Facts:
{q_10 q_150 q_16 q_269 q_398 q_429 q_570 q_605 q_640 q_856 q_88 q_938} Π britru
{q_107 q_123 q_166 q_217 q_22 q_244 q_248 q_328 q_333 q_346 q_390 q_411 q_446 q_50 q_523 q_525 q_574 q_677 q_741 q_786 q_815 q_837 q_888 q_9 q_907 q_933 q_935 q_984} Π tostan
{q_115 q_154 q_181 q_234 q_255 q_305 q_360 q_412 q_47 q_485 q_612 q_63 q_659 q_660 q_755 q_789 q_970 q_99} Π plezek
{q_137 q_191 q_221 q_310 q_312 q_420 q_438 q_457 q_54 q_592 q_593 q_725 q_728 q_77 q_823 q_854 q_898 q_934} Π gazi
{q_168 q_188 q_223 q_245 q_260 q_283 q_30 q_326 q_336 q_340 q_347 q_40 q_534 q_535 q_577 q_604 q_616 q_642 q_710 q_721 q_739 q_743 q_797 q_805 q_857 q_892 q_903 q_958 q_975} Π vadro
κ flaflar <- q_10 q_18 q_191 q_231 q_234 q_244 q_248 q_255 q_26 q_336 q_40 q_415 q_438 q_450 q_500 q_523 q_534 q_537 q_551 q_577 q_593 q_625 q_631 q_642 q_666 q_672 q_710 q_72 q_739 q_774 q_815 q_823 q_837 q_854 q_892 q_9 q_90 q_958 q_985
κ fliskin <- q_107 q_223 q_225 q_269 q_310 q_340 q_345 q_346 q_412 q_429 q_453 q_455 q_457 q_51 q_535 q_574 q_612 q_659 q_693 q_725 q_737 q_755 q_818 q_88 q_898 q_935 q_974 q_980
κ pluflike <- q_115 q_154 q_188 q_290 q_30 q_525 q_570 q_623 q_743 q_786 q_789 q_873 q_907 q_938 q_975
κ vosa <- q_123 q_211 q_217 q_245 q_305 q_333 q_347 q_360 q_390 q_473 q_485 q_50 q_592 q_616 q_640 q_677 q_728 q_797 q_970
κ brabel <- q_137 q_150 q_16 q_166 q_221 q_312 q_403 q_420 q_463 q_578 q_604 q_605 q_606 q_721 q_741 q_747 q_857 q_903 q_915 q_933 q_944 q_946 q_984
κ bregan <- q_168 q_181 q_22 q_260 q_277 q_283 q_318 q_326 q_328 q_398 q_411 q_446 q_47 q_54 q_547 q_63 q_660 q_77 q_805 q_856 q_888 q_92 q_934 q_981 q_99
α q_403 <- q_10 q_166 q_721 q_980
α q_415 <- q_107 q_269 q_312 q_455 q_51 q_605 q_631 q_725 q_815 q_90
α q_974 <- q_115 q_854 q_888
α q_277 <- q_123 q_16 q_9
α q_672 <- q_137 q_150 q_234 q_429 q_604 q_755 q_898 q_933
α q_72 <- q_154 q_326 q_411 q_438 q_743
α q_693 <- q_168 q_47
α q_551 <- q_18 q_211 q_485
α q_18 <- q_181
α q_606 <- q_188 q_244 q_340
α q_578 <- q_191 q_225 q_255 q_547 q_693 q_710 q_837
α q_547 <- q_217 q_245 q_857
α q_981 <- q_22 q_535 q_54 q_642 q_856
α q_774 <- q_221 q_290 q_450 q_747 q_797 q_818 q_974
α q_631 <- q_223 q_248
α q_625 <- q_231 q_577
α q_985 <- q_26 q_981
α q_290 <- q_260
α q_873 <- q_277 q_737
α q_225 <- q_283 q_333 q_346 q_593
α q_211 <- q_30 q_63 q_823
α q_980 <- q_305 q_50 q_592 q_616 q_77
α q_453 <- q_310 q_446 q_523 q_623 q_672 q_739
α q_747 <- q_328 q_574
α q_92 <- q_336 q_360 q_463 q_537 q_728 q_915
α q_500 <- q_347 q_570 q_741 q_786 q_789
α q_450 <- q_390 q_640 q_88
α q_231 <- q_398 q_805
α q_90 <- q_40
α q_455 <- q_412 q_934
α q_463 <- q_420
α q_737 <- q_457 q_525 q_659 q_970
α q_318 <- q_500 q_606 q_666
α q_473 <- q_534 q_72
α q_623 <- q_612
α q_915 <- q_660
α q_51 <- q_677 q_935
α q_537 <- q_892 q_938 q_975
α q_946 <- q_903
α q_345 <- q_907 q_944
α q_944 <- q_958
α q_818 <- q_984
α q_666 <- q_99

Known rows:
[-28  17   0  -5  -8 -16   9 -31 -21  16  -8 -34  -6 -19  18 -12  -9   3
  35   2   1  13 -22  13   2  18 -46] : q_944
[-20  34   3  14  29 -24  20 -32 -16  35  17 -21  27  -2   8  13   1  13
  30  18 -11 -20 -27  -3  18  16 -51] : q_150
[-28  25   3  -9  -7 -16  10 -27 -23  21  -5 -33   0 -20  19 -20  -5  12
  32  -5   1  10 -27  14  -7  11 -43] : q_606
[-14   0   3   0  29   8  -4  11  41 -61 -16  13  21   4 -18  10  30   1
  -6   6  45  -8  -6   3 -16 -16  19] : q_328
[ 19  -6  -2  26  27  19   4  27  50 -36   6   1  23  -5 -26   4  26  18
  -8   2  40 -22 -14   9   9 -20  17] : q_260
[ 15   5  11  22  31   3  -9  24  40 -28   3  -7  36   4 -21 -10  24  14
 -21  21  19 -26 -20  -2  11  -6  17] : q_856
[-19   3  13  -6  -1  -1   7 -16  -7  -9  -5 -23  -1 -11   9 -13 -10  14
  28   1  -3   9 -26  14  -3  23 -29] : q_72
[-18  30  12 -14  14   7  18 -30  -8 -23 -12  15  -2  -5  12   7 -14  16
  23   1  14   0 -16  -2  -3  11 -26] : q_248
[  5  18   7  12  13  11  24 -17   3  11  11  -1   8 -22   4   7  -7  42
  19  -4  13 -20 -33   6   8   2 -30] : q_892
[  5  18   7  13  13  11  24 -19   4  11  11   0   8 -21   4   8  -7  42
  19  -5  12 -21 -33   5   8   2 -30] : q_336
[  4  17   5  13  15  11  25 -18   5   9  13  -1   8 -20   3   9  -7  41
  20  -4  13 -20 -31   5  11   4 -30] : q_577
[-30 -12   4  -3   4   5  12 -13 -10 -22  -4 -24   3 -16   0  -9  -2   6
  44  -2   3  12 -27   9   6  15 -25] : q_774
[ -8 -13 -11  -9  -4 -10  11 -33   4  13  -5  -5 -15 -13  24  13  -2  44
  23 -24  -7   1 -12  22  11  35  -3] : q_255
[ -4   4 -21   2  13 -25   9  -9  17  13   2 -17  -1   6   9  12  18  10
  14 -26   1   2  10  30   2  11   1] : q_612
[  5  12 -24  -2   4 -12  12  -5  13   4  -2 -10  -9   1   9  -5   7  10
  13 -30   3   9  15  23  17   8   8] : q_412
[  6 -29 -22   9  57  -7  -1  26  68 -17   4 -14 -22 -12 -20  -7  13  21
 -37 -27  23   1  24  -3   0   5  52] : q_154
[ 19  -3  -7  29  64  10   5  31  71 -13  11 -10  -7 -23 -30  -8   9  27
 -51  -1  49 -23  -1 -18  -4 -18  26] : q_188
[ 17  -6  -9  30  62  12   5  27  74 -16  11  -9  -9 -21 -30  -5   8  24
 -47   3  48 -22   3 -19   4 -13  25] : q_743
[  3  44 -23  21   9  -4  19   0  27  25   9 -16  15  -9   4  -8  33  16
 -11  -7  40 -20 -14  12   3 -28 -19] : q_347

Rows:
No name comes twice in this set of rows, the named rows included.
[ -9  44  -1   7  12  -5  24 -28 -21  25   8 -14  17 -14   9 -13 -11  20
  27  10  -5 -13 -25 -14  36  10 -39]	q_605
[  3  29 -28  24  -5  -6  10 -16  33  24  -4 -17   0 -11  14   4  29  14
 -15  11  45 -20 -11  14  17  -7 -20]	q_245
[-27  26  -8  -7  -2 -12  -2 -35  18  -6 -26   1  -1  -7  21  13  22   9
  -5  16  40  -8 -12   6  -9   7 -18]	q_346
[-30   7  -2  -6 -25 -18   0 -46 -14  23 -20 -34 -17 -23  32  -6  -8  10
  26  14   8  11 -24  15   9  36 -46]	q_578
[-17  -1  -7   2 -23 -15 -16 -22  16   1 -26 -34 -13 -10  20  -9  11  -2
   0  22  23   8 -13  22   4  28 -21]	q_225
[-28  28  13 -16  16   0  16 -31  -7 -11  -8  11   9 -11  13   9   1  30
  19  -4  16  -8 -28   2 -22   3 -26]	q_244
[-14   4  -1   3  65   0  -4  15  61 -36 -10   2  -9 -14 -20  -4  17  11
 -49   3  53 -10   4 -23 -31 -15  28]	q_786
[-11  19 -41   0   4 -21  13  -3  25  19  -1 -20   0   4  14  -7  37  11
   3 -33  15   3  14  26   8  -4   9]	q_305
[-35  25 -12  -6  15  -5  13 -19  12 -23 -13   2  14  -6   2   9  27   1
  15   1  39  -3  -9   1  -7 -15 -14]	q_574
[ -2 -24   1  14  46  -2 -16  29  57 -35  -9 -35 -21 -15 -24 -23   1 -11
 -39  11  35   8   7  -9 -12   7  24]	q_873
[-48  33  -9 -15  12  -8  26 -46 -18   1  -9   3   7 -18  16  12   9  15
  40  -5  24   0 -20  -6  -3  -3 -39]	q_984

Now the same objects, written a new way:
Known rows:
[ -9  -8 -20 -22 -25   4 -11   4  24 -10   1  -3   4 -15   0  16  32 -10
 -20   6  -7  18   8  -4   5  21  17   4  -5 -10  -2  10   3   0] : q_450
[ -5 -12   8 -18  14  11  26 -12  20  -3 -12  -7  -7 -23   1 -12  -5 -11
  -7   1   1  13   2  -5 -11 -22   1   7   6   8  17  19   3  22] : q_592
[ 26  32  14  79  17 -16   1  -6 -53  12  -3  10   5  61   7   4 -81  13
  35   4  -6 -31 -28  -1  24  15 -34 -13  34   3 -36 -22 -30 -43] : q_898
[ -5  -3  -6 -27 -18   5 -19   6  12 -13   6  -1   7 -16   0   2  22  -3
   2  -2   6  11   5  -8  -2  16  11   3   0  -6   0  -1   4   6] : q_873
[  1 -16   5 -17  19  -1  -5  25  29 -14   5  -9   6  -4   2  -5  22   1
  15  -3 -13  12  10   6   8  56  29   0  -2 -20 -10  10  22  -4] : q_672
[  1 -13 -14   6  30   1   1   4  21   7  -6  -6  -1  -7  -3   7 -18  -3
   4   4  13  16  12  26 -16  11   9   5 -15  -1   8   7   7  15] : q_642
[  5  -5 -11 -32 -17   9  -6  16  12  -9  -3   5   3 -20  -3  -2  29  -8
  -3  -2  -4  24   6  12  -3  16  22   4 -10 -14   4   0   2   6] : q_90
[ 24  34  11  77  12 -15  -1  -8 -55  13  -4  12   5  60   6   6 -81  12
  33   4  -3 -31 -28  -2  22   9 -36 -13  34   5 -34 -22 -32 -42] : q_310
[ -4 -15   6 -59   2  15 -11 -16  16  -9  10  -4   8 -40  -2 -18  38  -5
 -18  -5   6  29   7 -28  -1 -11  15  12  -4   2   7   5   3  33] : q_277
[-15  -3 -10 -29  -9  -3  -7  -1   0  -2   4  -3   0  -5   1  -4  35   3
   6  -9   0  -8   8   3  -1   1   3  -3  -8   5  11  11  28   6] : q_938
[ -4 -12   7 -37  31  16  25 -26  18  -5  -6 -11  -1 -34   0 -22   6 -15
 -17  -5   0  24   2 -15 -11 -42   2  11   8  10  23  14   1  33] : q_77
[ 11  34  11  67 -32 -13 -31  -3 -56   5  20  25  16  49   3  18 -45  12
  28   6   0 -36 -21 -18  29  44 -25  -9  25   6 -42 -36 -40 -38] : q_693
[-16   1  -8   3 -32 -10  -7  19   0   1  -3   3  -9  15   1  14  16  10
  21   0  -2 -25   5  19   1  32   1 -10  -9   2   2  15  26 -13] : q_16
[ -9   9   3  15 -30 -10  12  27   6  -5  -4   0 -16   8   2  10  19   6
  -4  -1 -12 -26   0   2  -4 -14  -4 -11  -5  -9   6  -1  12 -24] : q_166
[ -4 -14   4 -64   3  16 -14 -16  16 -11   6  -5   5 -46  -2 -18  36   0
 -13  -6  13  28   6 -32  -5 -11  12  11  -4   2   7   6   4  35] : q_318
[  3  -8 -10   4  25   1  -7  -3  10   7  -2  -8   3  -4  -2   2 -24  -1
   5   1  22  14   8  19 -15  -9   1   5 -11   3   7  -1   5  17] : q_188
[  3  -8  -9   5  25   0  -6  -3  10   7  -1  -8   4  -3  -2   1 -22  -3
   5   1  19  14   8  20 -13  -7   2   5 -11   3   7  -1   4  16] : q_975
[  3  -8  -9   7  24   0  -4  -3  11   8   0  -7   4  -1  -2   1 -22  -3
   3   1  17  14   8  21 -13  -9   3   5 -11   3   7  -2   4  16] : q_743
[ -6   2 -14  11 -54  -4 -18  19  11  -5  -2   3   1   9   1  27   8  -2
  -4  12  -2  -1   2   5   8  35   8  -3  -2 -10 -13   6   1 -18] : q_747

Rows:
No name comes twice in this set of rows, the named rows included.
[ -6   3  -9   1 -38  -2 -23  26  10 -10  -7   4  -5  -2   0  20   1   9
  21   5  13  -9   2   3  -6  48   6  -5  -1  -8 -10   5   4 -11]	q_606
[  3 -11   8 -40  28  18  29 -23  12  -2  -7  -7   1 -33  -1 -29   7 -20
 -20  -6  -5  32   2  -6  -9 -54   5  12   4   8  24  11  -2  33]	q_934
[ -6 -11  22 -44  24   5  23 -10  16  -4  12 -12  -4 -27   1 -32  55  -1
 -33 -13 -18  11   6 -29   2 -65   7   4  -6  -1  18   2  18  19]	q_446
[ 22  36   4  72   0 -12  -4 -14 -58  12  -7  15   2  51   4  11 -80  10
  28   5   3 -31 -29  -6  16   1 -41 -12  33   9 -30 -23 -39 -38]	q_457
[  4 -19   4 -10  27   7   0 -12  17  12  -4  -7  -3 -18  -4  -8 -20   3
  -2   4  23  18   8   7 -15 -14   3   9 -16   8   9  10   6  33]	q_347
[ -9  -6 -15  -1  11   5  24  -2  25  -7 -15  -8  -5 -10   1   9  -2 -18
  -9   3 -11  14   4  10  -8  -3   5   3   7  -2  15  19   2   2]	q_854
[ 28  28  15  58 -10 -17 -34   5 -55   8  12  16  14  56   5   7 -50  24
  36   3  -1 -29 -23 -14  35  44 -20 -13  22  -6 -52 -32 -25 -44]	q_453
[  0  -6   3 -21  -4   1 -15  13  14 -12   9  -5   9  -6   2  -5  21  -1
   8  -3  -2  11   6  -4   5  25  18   2   1 -12  -6  -1  12   1]	q_623
[ -9  -3   5 -12  11  -5  22  19  20  -9   2  -9 -10  -9   2  -6  42   0
 -14  -9 -23  -6   7  -3  -2 -19  10  -5  -8 -14  12   5  22  -9]	q_523
[ -7 -15  -8  17  27   1   7   4  23   5   2  -4   3  -3  -3   9 -15 -10
   6   5   6   9  13  27 -13  18  11   7 -12   3  11   5   5  15]	q_710
[-16  -2 -11 -34  -8  -2  -9  -1   1  -3   2  -3  -2  -7   0  -3  33   6
   8 -10   4  -8   8   0  -3   1   1  -4  -8   5  12  11  28   8]	q_570
[ 11  33  -5  51 -29 -22 -26 -15 -70  20   9  18   7  59   4  14 -31  23
  18   2  -3 -43 -22  -9  34  12 -36 -17  12  12 -36 -19 -15 -41]	q_88

